(80) [ -19  -90 -151 -493   -6 -127  230 -100    3 -183 -258  -11 -110 -165
  -93 -312  -25  175  298  108 -300   92    8 -195 -298  301  161   58
  133]
(80) [ 182  267  -28  189   -5  -14 -108  147   92 -359  294   93   49   74
   89  121   20  -20 -159    9  122 -150 -377  -37  -85 -122  174   -9
  -34]
(80) [ -77  128  -36  -76 -101 -149   30 -110  171 -440  -94 -348  -46 -191
 -197  -44   -6  160   43  -20  193 -173  -92 -193  221 -120   54 -132
   -7]
(90) [-249  -95 -265  108  362  263 -135 -333  -15 -289 -172   40  125 -190
  139  -81  114  222  -42  111   -6  -43 -431  -37  -87 -210  123  -74
  313]
(80) [ -86  -35  253  128  -78  -68    3  150   68  220  160  159 -170  195
  -67    5  161 -218 -113  -71   55  -68  207   31   19   70 -227  -26
 -131]
(87) [ -63  -35   17 -315 -126 -209 -115    8  104 -128 -209   96 -163  -56
 -177 -245  -28  129   71   41  -79 -116  -22 -111  -81  296   18  -79
   -3]
(88) [   6  153   -1  438   49  319 -115  -61  276 -337  136 -243  208   67
  134  309  113  -13 -210   72  295 -341  -97  -97  225 -353   93    8
   30]
(91) [-296  -25  199 -211   29 -168   49   -9   34  124 -200  245 -257  -27
 -203 -280   84  -33   66   54 -158 -125   36 -366  -55  243 -299 -141
 -129]
(80) [ -40   19 -172   34   65   78  -34 -131    5 -267  -57 -212  116 -170
   43  -19  -63  138   27    0  146   39 -206    6  115 -205  135  -52
  112]
(87) [  88  -32 -137   67    9  136  -32  -19  -73   91  -23   25  152   44
  132   61 -149   54  -19   69  -34  133  -92  156    3  -48   61  120
   14]
(88) [  44  204   37  -21   -4  -46  354  -35   22 -216  -43 -120   31 -174
  -47 -201  -87    6   94   55  -18  -49  159 -462  -43  -19  -13  -42
   -7]
(90) [ 102   57  -47 -382 -216 -346    6  -59   69 -274   -8  -78 -209 -161
  -88 -183  -83  225  129  124 -175 -347   53 -444 -352  296  -52   60
   20]
(91) [ -15   32 -153 -165   10 -120   54 -162   47 -378  -22  -40  -87 -133
  -74 -121   63  260   67   80 -110 -112 -272 -130 -269   76  136    0
  169]
(80) [-248 -124 -101 -134   86   -6   93 -129  -18 -214   86 -147 -126 -275
  -10 -317   90   93  176  -73  142  138 -328 -135  -98  -93  -30 -143
  160]
(87) [ 204  163 -181   37   43  100   95  -39   90 -435   75 -218  167  -72
  113  135   -7   83   30   62   29  -78 -125  -77  -66 -156  326   84
  122]
(90) [ 104  151  229  389  -57  233 -119   87   70  151   93  -46  187  276
  129  419  -17 -182 -224    7  104 -247  362   52  159 -155  -38  105
 -139]
(90) [ -13  -39  150  -35 -104 -218  -12  218  -92  -70  107 -143 -146   80
  -34   55  175   10   92  -73   76  -74  257  -85 -109  -53   54  -94
  -22]
(90) [-265   -4  -99 -117  286   23  114 -340  -10 -156 -236  -18  -39 -395
 -159 -269   99  218  115   35  -77  -53 -341 -385   -2  -14  -91 -253
  179]
(90) [ -84 -203  -85 -253  -33   21   36  -65  -59  -32  109 -362  -64 -204
   53  -60   26   20  271 -144  121  181  -28   80  -40  -66   62   -8
  118]
(90) [  77    3  117  271   94  247 -124 -208  -71  468   44  104  162  118
    6  388  -10  -91 -219 -113  -87  -10  112  409  102    5 -114   81
   21]
(87) [ -16 -248   21  -30  172  -18   23  211 -526  485  -31  221   35  117
  208  -54  -11 -156  126 -146 -136  543  343  376 -188  -54   82    6
   77]
(88) [  22 -173 -176  -50   85  183 -109 -238 -164  257  -43 -148  151 -122
   50  175 -101  127   69  -98  -36  247 -182  420   69  -56   65   56
  140]
(80) [-121 -182  158   35  -21  -45  133   27   64  345 -134   96 -133  127
 -172  -48  193  -83  -18   18  -89    5  358   15  107  146 -223  -33
  -57]
(91) [ 225  -27   73 -116 -249 -129  -80  138  -69  204   60  -81   -5  143
   12  171 -143  -53   20  -71  -43   25  352  239  -29  141   38  149
  -96]
(91) [-116  170   47   -8   21  -84   50  129   65 -328  -70   40  -48  -34
  -27 -184    5   23   33  100   72 -126 -134 -419   10  -73   17 -132
  -96]
(90) [ -47   85    5   78    8  135   -8   86  149 -128  -57   60   68   95
   32  -15  -26  -65  -43   89   67  -25 -133  -69  131  -50   51   10
  -98]
(91) [ -41 -146  -96 -136  -58    8  -28   12  -27   59 -230 -116   37   -5
    5  -36  -78  138  129  107  -42   57   89  -22   73   26   34   33
  -14]
(88) [ -81   90   78  186   72 -162 -180  326 -186 -243   78   89   -9  106
   63  -51   63 -151 -102 -190  310  209   -8  225  140 -316  211 -224
  -30]
(87) [ -12   51   99  296   73   46 -166   23  -66   28  232   49    1  226
   76  391  194  -45 -191  -54   31 -139  -63  223  -61 -198    2   38
   -9]
(87) [ 155   88  153 -130 -113 -334  119  266 -170    8  -45   90  -92   56
  -26 -156  -74 -150   40  -75  -65   57  579 -111 -116  118   53  -28
  -68]
(90) [  -4   46  -53  -53  116  -18  355  114  -50 -288   76  -30   -7 -124
  -19 -307   99 -114  154 -142  103  399  -68   44  -57 -102  277 -124
  140]
(87) [-107 -113  174    5  -21   60   19   35   37  107   53  -89  -59  -90
  -78 -159  128  -88   73 -177  186   74  158   17   51   38  -27 -189
   80]
(91) [-104 -160 -102   54   28  271 -169    0  207  -57  112 -144   48  -12
   73   61  123   -8   32  -19  233   44 -393  174  180 -119   74  -31
   43]
(90) [ -20 -189   88 -242 -211   86   58 -295  164  335 -228 -216  -51   -8
 -189  120  -25  177  123   88 -242 -226  350  -30  -43  365 -187  164
   15]
(88) [-118  121  -33  109  114 -128 -201  142   -9 -510  113  135  -87   81
   69  -16  188   51 -108   13  125 -131 -341  -46 -151 -207  206 -125
   60]
(80) [ -81  132  220   27  -93 -363 -187  275 -112  -31   62  271 -215  108
 -104 -124   26   -5 -102  -19   52 -163  -27 -223  -79   49 -159 -199
 -191]
(90) [ 280   75  247  220 -151  156  -63  224  -68  313   98 -213  247   30
   31  188 -139 -187  -24 -247  287  122  477  208  288  -71  124 -120
  -61]
(90) [ 179  -73    2 -307 -170  -91  -38  199  -72  152  130 -183  -30  -44
   12   48 -110  -97  226 -163   50  223   37  185   37  103  118   25
  -90]
(87) [  10  -43  -85   96  190  131   25 -107   50  100   41  190   27 -105
   84  -90   89   12  -56  120 -105 -117 -172 -246 -113   51 -137  -17
   96]
(91) [-191   45  129 -205  -48 -162   40   61   88 -269    0 -161 -192 -165
 -236 -190  155   78  184 -113  150  -39 -215 -238   36   24   41 -278
  -23]
(88) [ 279  103  262  223 -322  -27 -113  472  -23  -74  334 -383   96  313
   82  424   52 -174   -6 -231  379   25  448  332  146 -239  329   -2
 -137]
(88) [-170   75  229   17   -7 -183  -26   38  -57   36  163  210 -238  103
  -46  -28  113 -112  -86  -43  -60 -174   30 -155 -206   58 -247  -30
 -102]
(91) [ -46  -76   91  148   49   68   65  -48 -254  495 -103   92   58  275
  115  330  -55  -68  -65  108 -281   23  415  109  -38  -60 -235  244
 -137]
(87) [ 173 -100 -150   65   -5  323  -54  -43  102   81  -49 -233  273  -63
   96  130  -89   16   44  -31  140  154  -13  269  240  -68  220   45
  103]
(80) [ 130  294  213  282  -61 -245 -206  230  -30  -69   75  319  -42  281
   35  190  -11  -87 -330  103  -45 -425  239 -229  -74  -21 -121    5
 -207]
(90) [-247   68   86  281  182  194  146   19   60  -89  -99   86   78   18
 -119 -146  127  -97  -80  -85  218  254 -208  111  310 -222   55 -232
    0]
(88) [ 231 -139 -188 -317 -176   87  -41 -185  264   94 -391 -106  115 -139
 -143  -70 -155  331  131  236 -237 -201   72 -136   16  446   89   98
   91]
(90) [ 160  -25  117  -44 -201   71   29  267   97   13   18 -211   76   57
   52  -10  -35  -74  139  -15  150  -10  350 -107   59   55  156  -14
  -55]
(91) [   7  -77  -47  151  252  234  -82 -204 -254  406  192   37  149 -113
  287  172 -117 -274  -91 -180    7  188   90  267   33 -194 -182  111
   86]
(91) [ -74  -22  166  -22  133 -161    0   22 -303  260  227  142 -167   61
   56  140  131 -217   -9 -200 -124   91  168  143 -215  -45 -151    9
  -15]
(90) [-126  -62 -262 -208  264   16  242 -318   -5  -22 -169  184  -45 -315
  -79 -353  -14  106   98   92 -239  175 -413 -169  -87  125 -110  -28
  152]
(80) [ -16 -129  147 -136 -112 -232 -299  -20 -175  398 -133  106 -130   66
 -117  123  -37   98  -39  -50 -153 -151  274  116  -54  222 -202  -33
  -65]
(91) [  -7 -188  -15  105    4  162  -50  -61   36  266  -59 -113   90  -64
   -6   11   26   26    2  -29  109   57  110  105  194  -16  -75  -60
   66]
(91) [ 125  135 -268  183  166   17 -147  -45  -89 -364 -192  -36  238  -18
  200  171  -89  217 -121  225  -41 -195  -53 -165   12 -281  227   49
   94]
(88) [  41   67  -55   17   -8  182    9  -84  262 -141 -117  -43  100   60
  -67  129   28   46  -39  106  -35 -123 -149   28  134   52  122   68
  -15]
(88) [-238  -39  171  114   21  -37 -131  178 -196  103  131 -255  -32   -5
  -49  131   57 -182   59 -338  409  322  -59  328  419 -394  -17 -254
 -142]
(90) [-143  -99   12 -216  -44 -152  -57   10   37 -230   30  -98 -195 -165
 -102 -233  160  179  167  -31   71  -93 -183 -215 -191   89   41 -185
  116]
(87) [ 145 -151  131 -194 -298 -359 -191  193 -291  260 -271  -59  -68  190
  -22   97 -129  225   84   77 -204 -151  784   -8 -222  224   21   72
  -45]
(87) [  80  -26  220   62 -179 -176    5  158 -180  211   30  -76  -45  131
  -11   73  -22  -36   -8  -83   21  -35  590   24  -75   24  -61   -3
  -50]
(88) [ 229  -79 -157  -56   37   74  221   -1 -156  104  159   22   87  -23
  183  -44  -66  -49   97  -23 -144  293   90  186 -281   50  152  190
  160]
(88) [  -7  246  299  503  -15   37 -136   36  -27   48  301  189   -1  368
  175  399   60 -222 -400   26   19 -421  309  -44 -135 -192 -241  165
 -147]
(80) [  65   69  179   83  -61  -18  -13   50 -112   65  146 -123    4  116
   28  267   55  -53  -10 -107    4  -82  263   78 -101  -67   40   36
  -21]
(80) [  83  199 -219  304  103  151  -76    0  116 -564  -62 -225  276 -146
  119   30  -41  223  -89  149  281 -175 -301 -279  200 -382  277 -136
  103]
(80) [ -32 -146 -110  -73   87  376  295 -204  185  162 -279 -293  199 -239
    7 -111  -42   55  230  156  -42   32  144 -345  223   34  -53   17
   69]
(87) [ 174 -156 -278  224  228  540 -148 -185  145  277   14  129  339  -35
  221  153  -37  -45 -134   63   -1  147 -350  373  166  -17  103  124
  177]
(88) [ 198  -57  -35  165  -87  323  103  -28  197  184  196 -239  171  108
  149  304   -7 -152  -23   29   62  -23  155  151  140  -63   -7  248
  -29]
(91) [ -39   42   64 -281  -70 -326 -266  -62  -47  -34 -209   68 -166 -124
 -149  -47  -58  217   26   75 -166 -390   48 -360 -126  234 -144 -116
  -54]
(87) [  65   10  132 -150   19 -163  237   52 -157  351 -122   56  -48 -150
  -69 -190 -107 -150  119  -37 -147   71  466 -328   36  155 -236  -70
  -99]
(80) [ -59  151  241   13 -295 -431 -189  307   14 -375  341 -138 -287   43
 -141  -69   98   10  -39 -193  372 -189  -67 -101  -40 -101  -15 -231
 -135]
(80) [ -36   -7 -214  -45  149  268  106 -102  203 -344   20  -26   94 -169
   98 -211   56   51   95   86   55   64 -441 -129  -75  -30  207   -8
  180]
(87) [  32  128 -105  281  191  363  140 -194  109  -49  189  -93  212  -55
  144  202   -9 -143 -108  -12   90   52 -279   73  165 -264   -3  104
   32]
(88) [ 255  -18   68  400 -193  357  -52  121  162  258   46 -340  320  328
  122  579  -40  -79 -129   56  172  -82  404  308  386 -204   95  215
 -139]
(87) [ 129 -107  163  -65 -173 -189 -243  101 -111  412 -256  122  -24  133
  -29   81 -106   77  -62  101 -186 -282  644 -121  -51  277 -174   27
  -89]
(88) [-112  -72  482  -73 -292 -419 -290  357 -180  357   48  124 -307  195
 -222  -51   70 -103  -26 -248  139  -75  485   90   -1  198 -218 -254
 -211]
(91) [-368  -85  133 -309   50  -76  -34  -59   85 -118 -202 -206 -193 -217
 -214 -179  151   12  236 -105  107  -61  -59 -263  172   19  -76 -272
  -30]
(91) [ -20 -161 -242 -340    6 -156 -261  -41  -20 -210  -80   25 -116  -62
   50  -43   27  213  110   86 -135  -69 -284   64 -229  122  151   57
  119]
(91) [ -62  144  -72   67  117   50 -112 -351   74  -84 -341   52  103  -59
  -93  174  -76  271 -153  237 -231 -416  -90 -276   50   29 -119   33
    6]
(87) [ 167  212   30  286   -7   88  -81   33  176  -86  257  150   71   44
   14  103   16  -41 -233   21  108 -198 -316  -54   32  -24  -34  -26
  -49]
(88) [  97  140  122    8 -119 -209   53   44 -100   25  -22   64  -53   86
  -57   50  -79   68  -52   64 -145 -178  264 -188 -158   94  -86   47
  -90]
(80) [ 194  -73  167   -6 -183 -321  -87  186 -171  318   41  136 -143  236
  -32  168   63   30  -72   33 -211 -193  546   14 -243  208 -121   86
  -71]
[  50    2  -51 -272   14 -349   62  264 -112 -247  247   96 -245 -157
   -7 -321  129  -16  190  -89   25  122 -261 -221 -292   66  101 -170
   40]  (90)
[-158  -21  109 -352  -79  -71   62  -95   42   37  -98 -144 -133 -198
 -194 -185  -73  -38  208 -152   21   90  -19  -58   85  168  -80 -106
  -54]  (91)
[-252    7   31  152  132  292 -152 -195   38  -73  -22  -64   86   -1
  111  127   28   45  -49   38   77 -149 -214  -56   16 -179  -52   -3
   42]  (87)
[ 238  148  -70   32  -75  -94   42  -99  -85  -40   21  -34   74  114
   53  303 -124  110  -91  111 -236 -173  166   31 -178   16   43  251
  -18]  (87)
[ -11   92 -153  -72  100  -70 -300  -83   86 -407 -246  141    6   90
  130  158   40  243 -104  344 -259 -558  -73 -375 -255   34  108  122
   45]  (87)
[ -63   98  -27  276  313  413  189 -188   50    7  177   22  170  -10
   74  214  168 -137  -61  -67    6  151 -392  160   63 -230   73   15
   90]  (80)
[  39  -63   96   11  -15   69  -31 -146    8  459 -133   25   32   28
  -79  204  -35   22  -39   68 -198 -176  231  -65   91  167 -266   67
  -91]  (90)
[  23   22  -90  -54  207  154  277 -196  -27  -78   65  -14   57 -165
   42  -73   71  -71   87  -75 -112  180  -80   35 -160   -8  124   38
  202]  (90)
[  22   -8 -176 -148   72  104   72   18  -72 -182 -210 -146  161 -194
   38 -165 -108  218  235   82    6  172 -213 -180   -1  -49  264 -105
   95]  (80)
[ 149   48  -93 -420 -264 -455  -66   10   37 -450 -209 -269 -154 -257
 -119 -223 -100  441  212  202 -109 -475  217 -674 -295  240   82  -71
   69]  (80)
[  55  -76  231  -19 -265  -77  148  236   64  176  121  -76 -114  197
 -144  -20   88 -130   63 -140   97  160  332  229   29  141   24    0
  -92]  (90)
[-103  166 -129  187  247  121    7 -173   41 -309   54  119   56  -20
   26  107  120  110 -123   95  -50  -96 -554  -66  -64 -195   68  -20
   72]  (91)
[  -3  211   68  151 -102 -143  -48  181  235 -535  -94 -101  -23   38
  -80  -54  112  167  -79  197  170 -455   39 -544   66 -106   95 -165
  -69]  (88)
[-215   46  142  407  138  224  -68  -31  115   87  323  134  -27  162
   29  176  195 -284 -260 -152  242   47 -322  297  215 -259 -189  -38
  -80]  (87)
[-119   45   -7  -58   25 -170  -34   18  -64 -215  -28   42 -103  -46
  -83 -124   40   86   13  -37   39   30 -174  -23  -47  -47   48 -122
   19]  (80)
[ 210   96   71  -39 -325  -91 -185   55  224 -210 -248 -267   74   29
  -74  130  -94  369   10  286  -26 -650  375 -547  -41  184   59    7
  -55]  (88)
[ -26   72  114   50   53  -79  118  131 -201   63  136  -20  -20  -91
   24 -104  -19 -125   69 -150  117  183   60 -101   10 -138  -46 -148
  -43]  (91)
[ -12  -93   75  244   13  350   87 -306   79  480  -16  -87  150   21
   29  225  -45  -20 -104   64  -81 -124  223   20  116   28 -315  157
    4]  (88)
[  65  226  159  452   89  107 -424   25    2  110   20  416  140  310
   16  381   18   -9 -448   28  -11 -290 -173  246   70  -50  -16  -36
  -93]  (90)
[-121 -152  101 -258  -44  -75  220   82  -65  225   37   51 -182   44
 -147 -169   80 -176  190 -192  -57  420   38  310  -22  164   -7   -9
  -40]  (91)
[  73  116  140  226   -8   96  202   51 -141   89  323 -180   77   33
   93  171  -10 -192   -5 -192  152  174  147  125   11 -236   -5   31
  -28]  (91)
[-167  128  -99   74  243  217  172 -145  124 -277 -111  225   48   78
   91  -39   80   -7  -54  233 -206  -90 -296 -229 -151  -54   42  123
   30]  (88)
[  16  116   18   70  244   32  380  -19 -178  197   70  446  -22  170
  158  -32    5 -284  -76  105 -404  155  146  -89 -313   50 -148  249
  -52]  (80)
[ 172  -24 -201  138  190  603   -1 -284  207   58   29 -135  377 -305
  154    9  -78   73   32   21   97   26 -380  -23   97   -4  159  -24
  258]  (87)
